Table B holds the same points as the rows below and some others, measured another way and shuffled. Each row below is followed by which row of B it is.
B (72 x 25):
[[73, -172, -298, -69, 202, -170, 37, 7, -372, 211, 161, 331, 68, -135, 67, -69, -221, -359, -34, 253, 0, -483, 109, 357, -58],
[50, 44, -210, 320, -137, 300, -128, 496, 282, -15, -297, -34, 112, 241, -271, -236, -130, 190, -55, -500, -466, -269, -377, 273, 284],
[264, -95, -25, 44, 55, -25, -39, -92, 124, 115, -66, -185, -82, 9, -270, -194, -129, 275, -202, -337, -516, 103, 53, -24, 176],
[114, 37, -328, -68, -45, 98, -36, 338, -335, 52, -59, 73, 110, -36, 125, -95, -98, -308, 56, 297, 259, -359, -223, 408, -23],
[-224, -122, 180, -4, -216, 556, 554, 213, 45, -196, 59, -281, -35, 104, -581, -402, -366, 124, -384, 57, -304, -105, -81, 247, 293],
[56, -37, -171, -222, 37, -102, 80, -306, -120, 23, 175, 139, -241, -276, 73, 180, -51, -140, -131, 338, -169, -191, 70, 356, -495],
[-200, -206, -338, -162, 122, -275, 93, -72, -475, 397, 189, 387, 285, -8, 142, -74, -360, -625, 238, 480, 415, -495, 219, 333, -344],
[286, 136, -117, 55, -247, 458, 3, 625, -94, -132, -312, -469, 98, 159, -211, -391, -59, 136, -121, -101, 50, 44, -451, 176, 496],
[291, 18, 62, -229, 15, -74, -76, -209, -267, 252, 8, -350, 76, -4, -47, -243, -76, 52, 22, 106, 100, 267, 144, -157, 26],
[141, 369, 215, -20, -108, 658, -120, 343, -259, -101, -34, -223, 90, 45, -52, -291, 147, 140, -38, 72, -98, -259, -364, 213, 324],
[385, 60, -186, 19, -22, -100, -271, -49, 164, 96, -199, -202, -132, -30, -44, -19, 49, 258, -71, -315, -381, 155, -120, 47, -59],
[-40, 130, 84, -32, -195, 306, 28, 37, 79, 11, -77, -238, 24, 106, -202, -180, -74, 147, -23, -48, -179, 2, -141, 126, -67],
[375, 152, 200, -219, -21, 289, 14, -50, -274, -51, 46, -435, -123, -129, -114, -246, 66, 224, -225, 139, -130, 181, -49, -14, 236],
[135, 281, 153, -71, -140, 594, -6, 332, -254, -130, -36, -274, 50, 18, -93, -286, 64, 94, -93, 145, -26, -173, -326, 230, 291],
[-365, -334, -85, 97, 145, 93, 384, 95, -193, 197, 247, 398, 220, 83, -344, -314, -518, -326, -135, 94, -225, -655, 205, 362, 163],
[198, -16, 203, -203, 85, 82, 86, -303, -207, 113, 171, -238, -84, -112, -168, -211, -84, 142, -187, 101, -232, 101, 195, -58, 78],
[866, 502, -25, -302, -71, -21, -730, 38, -422, 233, -331, -700, 93, -33, 415, -143, 435, 227, 301, 43, 435, 559, -265, -299, 87],
[446, 66, -395, 213, -91, -82, -469, 449, 118, 223, -482, -255, 212, 253, -18, -235, -25, 164, 161, -528, -93, 84, -333, 9, 284],
[43, 78, 85, 26, 123, 190, -108, 35, -235, 198, 92, 83, 176, 51, -74, -260, -78, -17, 29, -39, -206, -342, 13, 124, 184],
[600, 174, 128, -317, -67, 142, -101, -42, -346, 14, -83, -690, -104, -119, -19, -272, 119, 244, -145, 157, 121, 485, -61, -178, 261],
[-223, -169, -102, 18, -176, 369, 443, 345, -74, -100, 15, -64, 78, 99, -378, -311, -389, -140, -223, 165, -57, -305, -124, 390, 173],
[530, 354, -33, -401, 162, -148, -468, -460, -425, 136, 143, -33, -243, -413, 522, 269, 414, -15, 99, 424, 47, 16, -5, 125, -514],
[-54, -294, -205, -56, 196, -364, 89, -369, -51, 321, 181, 291, -6, -83, -98, -10, -318, -182, -55, 29, -282, -235, 345, 166, -308],
[-198, -352, -255, 247, -32, -12, 202, 346, 70, 274, -137, 55, 362, 352, -443, -446, -566, -134, -7, -322, -147, -270, 51, 139, 337],
[194, -77, -80, -412, 229, -391, -34, -616, -461, 311, 315, 116, -109, -332, 241, 118, -48, -272, 20, 516, 122, -45, 384, 93, -509],
[-339, -247, 321, -40, -20, 296, 526, -172, -34, 110, 250, -114, 115, 133, -591, -450, -480, 52, -264, 18, -351, -118, 297, 26, 200],
[463, 115, 77, -217, 14, -130, -250, -379, -43, 180, -54, -422, -138, -105, 6, -63, 111, 301, -39, -96, -206, 436, 95, -208, -127],
[-61, 16, -269, 312, -300, 450, 28, 828, 141, -37, -402, -188, 308, 398, -338, -427, -280, 12, 15, -341, -52, -266, -492, 308, 463],
[180, 40, 25, 116, -416, 702, 312, 719, 146, -337, -363, -731, 0, 244, -574, -533, -203, 368, -374, -241, -178, 231, -490, 137, 690],
[248, 114, -93, -126, -114, 185, -5, 37, -30, -120, -63, -214, -216, -141, -40, 0, 51, 117, -180, 107, -189, 11, -203, 255, -114],
[-172, -45, -187, -149, -135, 201, 260, 217, -323, 29, 61, 37, 129, 12, -42, -154, -265, -370, 12, 467, 317, -340, -97, 420, -140],
[292, 136, 163, -204, 70, 101, -149, -148, -348, 197, 66, -269, 72, -46, 6, -247, 29, 76, 9, 117, 9, 83, 75, -86, 133],
[-28, -56, -235, 26, -47, 129, 120, 123, 20, -53, 12, 140, -99, -70, -108, -7, -152, -94, -152, 74, -273, -357, -141, 446, -151],
[759, 382, -129, -171, -198, 210, -418, 291, -152, -111, -373, -682, -143, -87, 174, -102, 341, 318, -38, -33, 103, 436, -464, -5, 181],
[-193, -200, -98, -15, 37, 20, 208, 64, -228, 251, 107, 135, 243, 114, -203, -292, -393, -268, 17, 136, 41, -342, 146, 199, 53],
[-35, -341, -240, 267, -27, -61, 166, 139, 378, 129, -159, -5, 35, 205, -512, -265, -441, 164, -224, -554, -630, -100, 35, 125, 217],
[604, 179, 32, -386, 291, -239, -322, -600, -392, 143, 234, -54, -342, -475, 337, 191, 303, 95, -107, 302, -223, 89, 187, 24, -321],
[-122, -51, -150, -103, 82, -51, 70, -253, -82, 96, 208, 329, -114, -185, 30, 129, -117, -199, -54, 247, -253, -412, 87, 412, -468],
[-148, -302, -99, 55, 139, -253, 100, -271, 62, 370, 111, 199, 143, 107, -276, -179, -400, -77, -14, -197, -360, -200, 331, 51, -106],
[-187, 37, 113, -338, 44, 113, 229, -402, -353, 66, 376, 159, -101, -242, 59, 57, -89, -261, -54, 628, 33, -314, 180, 335, -503],
[253, -116, -491, 269, -30, -17, -198, 703, -90, 211, -378, -39, 349, 282, -111, -381, -267, -132, 89, -352, 68, -261, -300, 197, 514],
[455, 351, 203, 4, -286, 639, -143, 449, 21, -206, -334, -772, -21, 144, -260, -420, 162, 515, -181, -276, -207, 340, -478, -57, 581],
[327, 71, -175, -359, 208, -194, -114, -416, -401, 53, 269, 192, -317, -483, 344, 276, 151, -197, -108, 538, -59, -224, 102, 349, -512],
[344, 215, 93, -300, 234, -157, -379, -454, -460, 338, 192, 9, 18, -208, 323, 13, 190, -53, 173, 265, 42, -45, 188, -38, -254],
[263, -81, -1, -258, 128, -246, -34, -419, -230, 271, 129, -141, -64, -144, -7, -78, -98, 3, -50, 140, -80, 158, 277, -72, -164],
[-155, -137, -103, 150, -282, 486, 386, 588, 83, -123, -189, -269, 147, 269, -512, -458, -404, 21, -223, -115, -107, -156, -275, 293, 430],
[112, 149, -17, -189, -144, 438, 158, 300, -384, -144, 18, -216, -3, -81, -24, -204, -30, -122, -126, 427, 205, -180, -255, 346, 125],
[180, 53, -18, 144, 163, 123, -201, 55, -5, 127, 7, 126, 30, 1, -101, -160, -16, 149, -87, -296, -546, -339, -57, 160, 209],
[-180, -22, 95, -208, 207, 116, 230, -448, -265, -6, 490, 432, -240, -359, 13, 138, -64, -195, -224, 480, -394, -578, 216, 477, -436],
[291, -40, -451, 278, -229, 349, 48, 825, 188, -262, -412, -218, -65, 115, -290, -252, -153, 136, -293, -340, -310, -189, -570, 439, 502],
[-115, 25, -113, 85, -152, 449, 193, 456, -108, -111, -49, 4, 96, 87, -212, -253, -193, -112, -119, 93, -85, -426, -291, 439, 193],
[653, 54, 101, -226, 48, -66, -124, -343, -3, 3, -48, -548, -346, -226, -131, -101, 126, 475, -328, -154, -455, 527, 73, -202, 111],
[156, -31, -82, 54, -10, 15, -121, 91, -17, 227, -137, -160, 167, 154, -172, -271, -165, 88, 30, -244, -163, 3, -20, -10, 180],
[42, -137, -23, 55, -50, 152, 130, 225, -97, 163, -89, -226, 221, 208, -344, -445, -328, 30, -79, -151, -74, -26, 8, 9, 390],
[295, -34, 145, -339, 112, -26, 101, -360, -380, 118, 217, -264, -127, -220, -56, -162, -59, 36, -191, 315, -37, 163, 243, -44, 5],
[100, -150, -371, 81, 78, 29, 53, 405, -260, 94, -38, 191, 135, 12, -56, -208, -253, -279, -75, 67, -4, -480, -127, 399, 241],
[739, 173, -336, -254, 114, -350, -522, -117, -346, 210, -151, -221, -120, -253, 423, 112, 259, -7, 116, 133, 166, 218, -91, 16, -184],
[20, -21, 173, -243, 123, 86, 194, -470, -161, 15, 336, 49, -248, -278, -97, 22, -57, 28, -265, 288, -392, -145, 220, 202, -272],
[326, -15, -331, -144, 250, -347, -305, -130, -417, 331, 75, 252, 64, -185, 320, 52, -6, -297, 142, 217, 105, -299, 98, 204, -202],
[-7, 297, 173, -391, 82, 206, -88, -253, -665, 167, 327, 102, 96, -207, 327, -15, 131, -326, 193, 732, 376, -351, 57, 254, -367],
[136, 367, 218, -502, 127, -3, -221, -767, -406, 114, 392, 97, -272, -443, 437, 329, 343, -82, 97, 660, -25, -116, 165, 201, -831],
[-163, -240, -156, -336, 113, -136, 407, -333, -423, 93, 396, 289, -118, -301, 21, 62, -302, -471, -161, 712, 123, -390, 287, 435, -459],
[477, -214, -421, 329, -52, -70, -117, 458, 392, 0, -430, -273, -80, 148, -389, -268, -217, 366, -303, -760, -640, 127, -260, 71, 533],
[821, 308, -354, -9, -186, -30, -606, 329, 89, 3, -550, -588, -116, 2, 190, -25, 315, 367, 57, -351, -39, 465, -500, -32, 106],
[-193, -152, -142, -102, -177, 255, 419, 237, -174, -63, 44, -74, 51, 31, -257, -231, -365, -243, -157, 340, 128, -233, -77, 389, -2],
[-344, -107, 0, 73, 15, 209, 242, -65, 65, 49, 187, 313, 12, 22, -261, -86, -279, -98, -123, 26, -450, -519, 53, 398, -177],
[166, -238, -133, 141, -116, 83, 150, 340, 96, 122, -262, -401, 173, 271, -487, -497, -397, 162, -174, -390, -191, 177, -49, -59, 538],
[228, 214, 102, 189, -209, 439, -255, 471, 99, 98, -378, -517, 295, 377, -300, -507, -39, 369, 74, -522, -186, 162, -339, -133, 577],
[134, 43, 36, -215, 107, 21, 23, -352, -182, 39, 228, 58, -211, -266, 26, 65, 29, 2, -160, 254, -287, -154, 112, 222, -283],
[-9, -416, -230, 57, -9, -15, 418, 203, -26, 69, -15, -82, 49, 85, -466, -370, -525, -82, -312, -82, -205, -113, 105, 184, 332],
[-505, -502, 206, -223, 265, -121, 726, -718, -197, 213, 662, 422, -107, -213, -434, -127, -585, -279, -357, 429, -453, -444, 714, 245, -317],
[176, -380, -533, -123, 128, -614, 62, -281, -44, 277, 15, 177, -121, -167, 23, 111, -319, -263, -75, 106, -66, -36, 261, 214, -419]]
Rows of B count from 0, top down.

[-33, -393, 161, 6, -170, 14, 238, 13, 84, 211, -14, 447, 243, -306, -77, -351, 205, 264, 97, -95, 59, 166, -243, -230, -41, 177, -153, 318]
68
[416, -176, -32, -127, 364, 79, 249, 189, 65, -159, 76, -217, 384, -118, 558, 29, -136, 79, -197, 76, -236, 36, 63, -392, 25, 14, -261, -131]
36
[309, -20, 202, 33, 168, 123, 245, 305, -22, -212, -157, -151, 320, 105, 122, 120, 41, 52, 260, -63, 78, 20, 188, -215, 372, -152, -30, 16]
16
[40, 186, -51, -59, 340, -169, 67, -220, 51, 146, 142, -408, -17, 162, 517, 105, -443, -54, -239, 330, -427, -175, 180, -301, 266, 56, 16, -505]
21
[-365, 155, 77, 110, -52, -140, -45, -296, -30, 357, 76, -254, -147, 328, 411, 136, -190, -263, -185, 375, -751, -159, -36, -348, 235, 313, 162, -438]
29
[88, -48, 324, 94, -21, 121, 288, 89, 67, 149, -127, 226, 151, -187, -192, -186, -96, 369, 395, 44, 425, -94, 86, -89, 409, -32, 4, 189]
41
[374, -41, 29, -5, 343, -20, 198, 135, -33, -146, -40, -183, 308, -176, 103, -137, -141, 239, 129, -174, 378, -58, 277, -82, 252, -165, -170, 35]
8
[-8, 70, -387, -35, 445, -489, -173, -371, -147, 57, 230, -580, 52, 73, 484, -122, -246, -198, -465, -137, -370, -67, 242, -143, -41, 59, -115, -441]
38
[-345, -166, -224, 44, -102, -594, -32, -516, -13, 250, 7, -18, -50, 174, 206, -299, 393, -300, -296, -112, -532, 188, -408, -204, -278, 367, -163, 95]
60
[36, -148, 326, 94, -184, 18, 334, 80, 94, 62, -261, 331, 169, -13, -221, -172, 298, 184, 427, -42, 259, 96, -192, -143, 261, 43, -53, 411]
50
[435, 56, 36, 38, 314, -129, 334, 59, 58, -256, -256, -298, 247, 124, 306, -4, 132, 2, 140, 14, 158, -34, -31, -173, 204, -31, -286, 206]
4
[-321, 112, -210, 61, 180, -475, -239, -461, -176, 306, 212, -320, -105, 57, 98, -214, -263, -102, -239, -148, -214, -108, 265, -23, 131, 79, 104, -396]
52
[-252, 76, -247, 144, 95, -581, -208, -386, -234, 53, -27, -418, -19, 325, 137, -123, 245, -400, -166, -326, -331, 42, 44, -39, 12, 126, -18, -117]
67
[-256, -371, 51, -9, -144, -94, 14, -146, -15, 403, 206, 420, 142, -421, -196, -464, -34, 313, -30, -215, 60, 111, -18, -129, -39, 139, -11, 66]
22
[28, 60, 275, 16, -52, 123, 250, 189, 80, -68, -173, -189, 134, 563, 474, 456, 133, -336, 85, 377, -789, 72, -132, -530, 350, 105, 122, -238]
49
[363, -238, 33, -44, 168, -136, 282, 180, 19, -268, -175, 69, 397, -83, -80, -207, 329, 147, 236, -385, 363, 230, 3, -97, 85, -176, -233, 369]
19
[76, -268, 44, -97, 113, -103, 188, -87, 94, 225, 150, 340, 196, -486, -187, -471, -190, 507, 73, -177, 432, 72, 98, -59, 79, -66, -113, 120]
47
[-63, 376, 111, 191, 204, -100, 13, -164, -102, 129, -79, -522, -91, 322, 322, 181, -329, -148, 63, 284, -207, -351, 273, -153, 520, 83, 120, -375]
45
[-341, -201, -154, -231, 3, -494, -73, -376, 71, 311, 308, 210, -31, 77, -75, -241, -43, -1, -233, -177, -428, 340, -3, -208, -30, -53, 175, -323]
62
[295, -62, 245, 5, 43, -36, 386, 203, 102, -225, -307, 83, 261, 190, -80, 17, 319, 68, 426, -97, 223, 169, -71, -175, 334, -161, -76, 319]
7
[-275, -413, 41, 98, -221, -88, -47, -77, -132, 309, 109, 339, 215, -363, -202, -449, 195, 166, -10, -375, 18, 128, -58, -104, -100, 206, -58, 193]
44
[-209, 132, -14, 178, 139, -56, -194, -131, -242, 223, 140, -466, 32, 86, 366, 55, -325, -171, -201, 52, -412, -272, 328, -191, 259, 183, 106, -475]
69
[-93, 133, 50, 7, 128, -69, 87, -178, 47, 210, 80, -311, -38, 263, 574, 183, -273, -180, -225, 435, -687, -146, -9, -411, 223, 227, 52, -442]
5
[-196, -107, 487, 158, -360, 153, 256, 103, 47, 270, -197, 473, 74, -26, -416, -142, 151, 259, 549, 31, 247, 24, -73, -124, 456, 39, 176, 281]
27
[310, 91, 120, 126, 303, 111, 163, 149, -94, -73, -76, -320, 246, -119, 211, -26, -259, 178, 152, 0, 289, -250, 331, -106, 380, -56, -115, -56]
34
[107, -79, 135, -13, 72, 153, 131, 257, -24, -117, -15, -245, 283, 301, 503, 321, 46, -252, -81, 143, -694, 80, 30, -486, 199, 75, 33, -291]
56
[209, 214, 23, 47, 301, -126, 201, -72, 29, -81, -124, -478, 73, 317, 538, 187, -121, -175, -50, 285, -321, -162, 42, -291, 280, 81, -109, -206]
11
[-103, -66, 103, 136, -63, -275, 139, -227, -19, 204, -134, 196, 34, -145, -321, -411, 148, 224, 281, -213, 459, -5, -44, 70, 188, 47, -74, 340]
9
[-364, -63, 432, 264, -392, 81, 130, -63, -34, 426, -156, 406, -24, -101, -427, -250, 84, 241, 470, 9, 267, -105, -48, -44, 409, 174, 171, 253]
30
[-292, -178, 172, 206, -167, -34, -64, -102, -183, 386, 63, 279, 100, -415, -424, -467, -84, 346, 238, -319, 453, -109, 210, 84, 232, 87, 79, 144]
53
[-41, 273, 215, 228, 53, 49, 85, 14, -104, 37, -186, -451, 13, 412, 383, 294, -80, -263, 118, 299, -393, -265, 110, -277, 466, 166, 90, -239]
28
[-359, -103, -144, -38, -110, -578, -37, -426, 10, 180, 11, 3, -61, 372, 75, -136, 367, -336, -170, -142, -585, 287, -278, -224, -95, 163, 33, -51]
1
